Here is a tiny trained network, its code and every weight. The questions are about switching its units off for an input and a class, where a switched-off unit gives its printed mean instead of its output.

import numpy as np


def w(rows, s, z=0):
    codes = np.array(rows[::2]) - 128.0
    scale = np.full(codes.shape[1], s)
    scale[-1] = z or s
    return codes * scale


def norm(h):
    return h / np.sqrt((h * h).mean(-1, keepdims=True) + 1e-5)


def f(y):
    return y / 2 * (1 + np.tanh(0.7978845608 * (y + 0.044715 * y**3)))


def log_softmax(a):
    a = a - a.max(-1, keepdims=True)
    return a - np.log(np.exp(a).sum(-1, keepdims=True))


def net(x, mask):
    res = np.array(x, float).reshape(1, 3) / 4 @ E
    u = 0
    for l in range(2):
        y = f(norm(res) @ A[l][:, :-1].T + A[l][:, -1])
        res = res + np.where(mask[u : u + 4], y, B[l][:, -1]) @ B[l][:, :-1]
        u += 4
    return log_softmax(norm(res)[-1] @ U[:, :-1].T + U[:, -1])


A, B = {}, {}
E = w([
[159,140,165,81,168,200,121,30,245,78],'x0',
[66,161,86,249,147,162,17,64,200,181],'x1',
[109,86,89,68,30,131,146,158,170,197],'x2',
],0.0021)
A[0] = w([
[111,144,121,185,175,126,101,112,138,121,95],'0.n0',
[113,135,107,213,105,147,55,93,204,180,5],'0.n1',
[124,138,139,217,237,133,121,109,45,67,38],'0.n2',
[120,118,96,254,143,134,76,128,102,166,72],'0.n3',
],0.0095,0.0021)
B[0] = w([
[84,123,150,121,152,127,171,109,134,92,184],'0.n0',
[87,43,43,175,204,128,161,152,146,142,254],'0.n1',
[254,139,184,69,166,81,90,190,121,95,231],'0.n2',
[68,206,160,166,79,127,111,91,152,145,229],'0.n3',
],0.0073,0.0088)
A[1] = w([
[36,123,96,199,127,177,180,43,68,106,33],'1.n0',
[132,92,112,76,62,124,207,161,2,134,1],'1.n1',
[143,112,134,128,185,186,85,38,192,83,141],'1.n2',
[79,236,154,190,21,135,47,81,82,178,17],'1.n3',
],0.0091,0.00059)
B[1] = w([
[249,93,131,44,89,164,112,137,74,114,214],'1.n0',
[58,135,142,113,131,183,220,118,109,58,255],'1.n1',
[132,177,125,130,38,143,98,115,146,169,201],'1.n2',
[80,79,183,172,31,60,82,205,3,185,175],'1.n3',
],0.0071)
U = w([
[132,131,114,108,144,112,117,78,97,143,16],'0',
[252,158,190,57,166,83,108,159,107,75,166],'1',
[81,112,149,174,53,77,86,168,51,178,159],'2',
[167,178,128,84,31,168,102,80,185,154,135],'3',
[131,137,109,110,141,116,118,91,108,143,4],'4',
[119,30,2,155,149,176,134,106,157,167,164],'5',
[61,132,139,80,98,181,239,119,95,59,164],'6',
[88,162,125,204,206,75,102,138,196,124,122],'7',
],0.009,0.0048)

Each question gives the input, the list of numbers given to net, and the class t.
The units are the neurons (one row each of A and B). Each row of codes is followed by its name. A weight is (code - 128) times the scale printed after its matrix; where a second scale follows, it is the last column's (A, B and U).
mask holds one flag per neuron, layer by layer. A switched-off neuron (its flag False) gives its mean, the last column of its row in B, instead of its output. The means were averaged over made-up inputs and are rounded, as every weight is.
A unit's drop is (log p(t) with every unit on - log p(t) with that unit switched off) / (log p(t) with every unit on - log p(t) with every unit switched off).
most important unit: the unit with the biggest drop
top k neurons: the k neurons with the biggest drops, biggest first
k most important neurons of layer l: the k neurons of layer l with the biggest drops, biggest first
drop when u is switched off: that unit's drop, to one decimal
input [8,-2,7], class 3: most important unit -> 0.n3
input [6,1,2], class 5: top 2 neurons -> [0.n3 0.n1]
input [3,-1,4], class 3: 3 most important neurons of layer 1 -> [1.n1 1.n3 1.n0]
input [6,4,-4], class 7: top 4 neurons -> [0.n2 1.n0 0.n1 1.n1]
input [6,-2,5], class 3: top 4 neurons -> [0.n3 0.n1 0.n2 1.n1]
input [-3,4,-5], class 7: top 3 neurons -> [0.n2 0.n3 1.n0]
input [2,3,-3], class 7: top 3 neurons -> [0.n2 0.n1 1.n0]
input [5,0,-3], class 1: 2 most important neurons of layer 0 -> [0.n3 0.n2]
input [0,4,-6], class 1: top 2 neurons -> [0.n2 1.n1]
input [3,8,2], class 5: top 2 neurons -> [0.n1 1.n0]
input [4,-2,5], class 3: top 3 neurons -> [0.n3 0.n1 0.n2]
input [-4,5,-3], class 7: top 4 neurons -> [0.n2 0.n1 0.n0 0.n3]
input [8,-1,-4], class 3: 2 most important neurons of layer 1 -> [1.n2 1.n0]
input [0,6,-1], class 5: most important neuron of layer 1 -> [1.n0]
input [-1,1,5], class 5: 2 most important neurons of layer 0 -> [0.n3 0.n2]
input [-2,2,5], class 5: top 2 neurons -> [0.n1 0.n2]
input [-2,3,-2], class 7: top 3 neurons -> [0.n2 0.n1 0.n3]
input [7,-4,-1], class 3: top 2 neurons -> [0.n3 0.n2]
input [-1,4,8], class 5: 2 most important neurons of layer 0 -> [0.n1 0.n2]
input [-1,0,0], class 2: most important neuron of layer 1 -> [1.n3]
input [-4,1,-8], class 1: drop when 1.n0 is switched off -> 0.0
input [7,-3,5], class 3: drop when 1.n1 is switched off -> 0.1
input [6,7,-1], class 5: drop when 0.n1 is switched off -> 2.0
input [-4,2,-6], class 1: drop when 0.n2 is switched off -> 2.5
